Here is a tiny trained network, its code and every weight. The questions are about switching its units off for an input and a target symbol, where a switched-off unit gives its printed mean instead of its output.

import numpy as np


def w(rows, s, z=0):
    codes = np.array(rows[::2]) - 128.0
    scale = np.full(codes.shape[1], s)
    scale[-1] = z or s
    return codes * scale


def norm(h):
    return h / np.sqrt((h * h).mean(-1, keepdims=True) + 1e-5)


def f(y):
    return y / 2 * (1 + np.tanh(0.7978845608 * (y + 0.044715 * y**3)))


def softmax(a):
    e = np.exp(a - a.max(-1, keepdims=True))
    return e / e.sum(-1, keepdims=True)


def log_softmax(a):
    a = a - a.max(-1, keepdims=True)
    return a - np.log(np.exp(a).sum(-1, keepdims=True))


def net(x, mask):
    ids = ['αβδελμξπσφω'.index(c) for c in x.split()]
    T = len(ids)
    res = E[ids] + P[:T]
    u = 0
    for l in range(2):
        q, k, v = (norm(res) @ M[l].T for M in (Q, K, V))
        z = softmax(np.where(np.tri(T) > 0, q @ k.T / 4**0.5, -1e9)) @ v
        res = res + np.where(mask[u], z, O[l][:, -1]) @ O[l][:, :-1]
        u += 1
        y = f(norm(res) @ A[l][:, :-1].T + A[l][:, -1])
        res = res + np.where(mask[u : u + 16], y, B[l][:, -1]) @ B[l][:, :-1]
        u += 16
    return log_softmax(norm(res)[-1] @ U[:, :-1].T + U[:, -1])


Q, K, V, O, A, B = {}, {}, {}, {}, {}, {}
E = w([
[146,137,222],'α',
[101,95,230],'β',
[183,24,124],'δ',
[192,112,255],'ε',
[67,59,213],'λ',
[92,97,84],'μ',
[134,104,9],'ξ',
[149,134,107],'π',
[189,188,124],'σ',
[109,159,161],'φ',
[106,133,121],'ω',
],0.0085)
P = w([
[98,154,3],'0',
[104,115,189],'1',
[101,111,188],'2',
[96,114,179],'3',
[98,118,182],'4',
[97,118,184],'5',
[97,117,181],'6',
[96,120,182],'7',
[95,120,181],'8',
[93,118,183],'9',
[93,116,182],'10',
[50,74,182],'11',
[52,72,186],'12',
[92,121,177],'13',
],0.003)
Q[0] = w([
[67,131,187],'L0H0',
[180,108,250],'L0H0',
[151,121,161],'L0H0',
[120,122,196],'L0H0',
],0.013)
K[0] = w([
[129,135,52],'L0H0',
[47,251,102],'L0H0',
[101,169,129],'L0H0',
[102,173,83],'L0H0',
],0.012)
V[0] = w([
[49,250,86],'L0H0',
[174,54,116],'L0H0',
[111,152,130],'L0H0',
[191,57,196],'L0H0',
],0.0023)
O[0] = w([
[70,210,66,253],'L0H0',
[135,130,188,58],'L0H0',
[125,131,105,154],'L0H0',
[173,3,139,26],'L0H0',
],0.002,0.00035)
A[0] = w([
[253,109,97,3],'L0N0',
[121,139,137,121],'L0N1',
[232,8,58,78],'L0N2',
[50,182,127,100],'L0N3',
[69,164,127,90],'L0N4',
[191,20,179,63],'L0N5',
[158,98,177,115],'L0N6',
[143,123,134,121],'L0N7',
[166,104,216,126],'L0N8',
[86,179,146,116],'L0N9',
[62,104,80,130],'L0N10',
[124,170,152,149],'L0N11',
[130,167,58,160],'L0N12',
[129,65,136,86],'L0N13',
[230,91,137,76],'L0N14',
[132,194,156,100],'L0N15',
],0.0067,0.0017)
B[0] = w([
[19,115,145,163],'L0N0',
[130,118,130,131],'L0N1',
[155,39,247,228],'L0N2',
[169,110,167,157],'L0N3',
[160,115,157,139],'L0N4',
[97,231,45,248],'L0N5',
[98,147,83,190],'L0N6',
[119,135,124,129],'L0N7',
[58,93,92,254],'L0N8',
[146,83,159,151],'L0N9',
[210,114,158,156],'L0N10',
[125,80,140,147],'L0N11',
[38,79,144,115],'L0N12',
[178,177,89,170],'L0N13',
[72,186,126,164],'L0N14',
[141,67,136,132],'L0N15',
],0.011,0.0025)
Q[1] = w([
[7,55,174],'L1H0',
[100,152,82],'L1H0',
[59,135,90],'L1H0',
[17,123,91],'L1H0',
],0.015)
K[1] = w([
[128,7,66],'L1H0',
[118,158,70],'L1H0',
[116,126,44],'L1H0',
[113,101,12],'L1H0',
],0.014)
V[1] = w([
[91,168,128],'L1H0',
[135,127,201],'L1H0',
[117,150,253],'L1H0',
[129,132,199],'L1H0',
],0.0068)
O[1] = w([
[138,47,173,82],'L1H0',
[147,227,173,71],'L1H0',
[170,254,242,5],'L1H0',
[150,221,185,69],'L1H0',
],0.005,0.0012)
A[1] = w([
[125,140,127,122],'L1N0',
[130,121,129,121],'L1N1',
[79,179,108,114],'L1N2',
[235,142,87,178],'L1N3',
[2,118,145,139],'L1N4',
[127,139,134,125],'L1N5',
[197,217,43,4],'L1N6',
[117,104,135,131],'L1N7',
[169,109,73,119],'L1N8',
[154,133,122,125],'L1N9',
[77,48,90,128],'L1N10',
[179,177,82,47],'L1N11',
[128,119,125,118],'L1N12',
[106,87,114,116],'L1N13',
[73,168,206,154],'L1N14',
[203,23,160,131],'L1N15',
],0.0098,0.0045)
B[1] = w([
[130,119,130,126],'L1N0',
[128,133,127,126],'L1N1',
[147,67,105,148],'L1N2',
[88,231,140,133],'L1N3',
[155,186,67,254],'L1N4',
[129,121,136,128],'L1N5',
[30,86,127,120],'L1N6',
[119,147,136,141],'L1N7',
[82,149,123,123],'L1N8',
[120,144,137,120],'L1N9',
[141,127,210,207],'L1N10',
[72,123,125,113],'L1N11',
[127,131,125,126],'L1N12',
[127,140,155,150],'L1N13',
[59,94,179,212],'L1N14',
[128,100,3,158],'L1N15',
],0.018,0.0075)
U = w([
[191,114,147,74],'α',
[165,114,134,13],'β',
[143,151,160,98],'δ',
[159,139,118,130],'ε',
[157,10,85,252],'λ',
[150,182,27,58],'μ',
[170,157,123,79],'ξ',
[15,157,66,145],'π',
[121,162,126,89],'σ',
[84,79,232,223],'φ',
[89,103,151,9],'ω',
],0.011,0.0023)

Each question gives the input, a string of symbols that net reads in full, and the target symbol t.
The units are the heads (4 rows each of Q, K, V and O) and the neurons (one row each of A and B). Each row of codes is followed by its name. A weight is (code - 128) times the scale printed after its matrix; where a second scale follows, it is the last column's (O, A, B and U).
mask holds one flag per unit, layer by layer, with each layer's heads first. A switched-off unit (its flag False) gives its mean, the last column of its rows in O or B, instead of its output. The means were averaged over made-up inputs and are rounded, as every weight is.
A unit's drop is (log p(t) with every unit on - log p(t) with that unit switched off) / (log p(t) with every unit on - log p(t) with every unit switched off).
The circuit of an input: a set's keep is (log p(t) with only the set's units on - log p(t) with every unit switched off) / (log p(t) with every unit on - log p(t) with every unit switched off). Starting from the 12 units with the biggest drops (on a tie, the unit counted first), units are removed one at a time, each time the one whose removal leaves the highest keep (on an exact tie, the one counted first), for as long as the keep stays at least 0.8.
circuit, biggest first: the units of the circuit, biggest drop first
unit that matters most: the unit with the biggest drop
k most important neurons: the k neurons with the biggest drops, biggest first
top k neurons in layer l: the k neurons of layer l with the biggest drops, biggest first
input λ λ μ ξ λ π φ π, target φ: circuit, biggest first	L1N10
input λ λ ξ ω α λ μ λ λ φ λ β, target λ: circuit, biggest first	L1H0, L1N14
input ε π λ π π α λ φ φ φ λ ξ, target λ: 2 most important neurons	L0N5, L0N2
input μ φ ω λ ε π λ π ε μ λ, target μ: circuit, biggest first	L1N4, L0N2
input μ ε φ φ λ φ α λ π φ β λ δ α, target μ: circuit, biggest first	L1N4, L0N2
input μ λ π π φ λ, target μ: circuit, biggest first	L0N2, L1N4
input π σ ξ μ, target μ: top 2 neurons in layer 1	L1N15, L1N14
input λ λ ω δ ε, target μ: circuit, biggest first	L0N2, L0N8, L1N4
input π α λ φ λ λ π ξ δ, target π: top 3 neurons in layer 1	L1N10, L1N14, L1N4
input π ε λ π π ξ ξ λ π β σ λ λ β, target π: 2 most important neurons	L0N2, L0N5
input π β λ, target π: 3 most important neurons	L0N5, L0N8, L0N2
input λ ε β, target λ: 4 most important neurons	L0N0, L0N14, L0N2, L1N3
input λ φ π λ π μ β λ β α, target λ: 2 most important neurons	L0N0, L0N14
input π α λ μ, target μ: top neuron in layer 0	L0N8
input μ π λ μ λ λ λ π λ λ ξ λ δ, target μ: 3 most important neurons	L1N4, L0N5, L0N10
input π π ω π ε λ δ π ξ λ λ ξ σ, target π: 4 most important neurons	L0N2, L0N5, L0N8, L0N6
input π φ π λ σ, target π: top 3 neurons in layer 0	L0N5, L0N8, L0N2
input φ π λ π λ λ σ, target φ: 2 most important neurons	L0N5, L0N8
input π ε λ λ δ λ β, target π: 3 most important neurons	L0N5, L0N2, L1N14
input φ φ π λ ξ λ ξ φ σ, target φ: top 3 neurons in layer 0	L0N5, L0N2, L0N8
input λ β π λ σ μ λ φ α λ, target λ: 2 most important neurons	L0N14, L0N0
input λ λ π λ λ λ λ λ π ω α σ, target λ: unit that matters most	L1H0
input φ μ φ λ φ δ λ ξ π λ δ, target φ: top 2 neurons in layer 0	L0N2, L0N8
